arr =
[[125 108 118 128 104 129 124 133 124 128]
 [125 125 123 125 126 125 122 124 123 125]]
Indices start at 0.
Which number is the entry in row 0 and column 2? 118
Which number is the entry just left of the largest entry? 124
Which number is the entry at row 0, column 1? 108
The entry in the bottom-left corner is 125
The entry in row 0 and column 0 -> 125
Which number is the entry just left of the smallest entry? 128
The entry in the bottom-right corner is 125
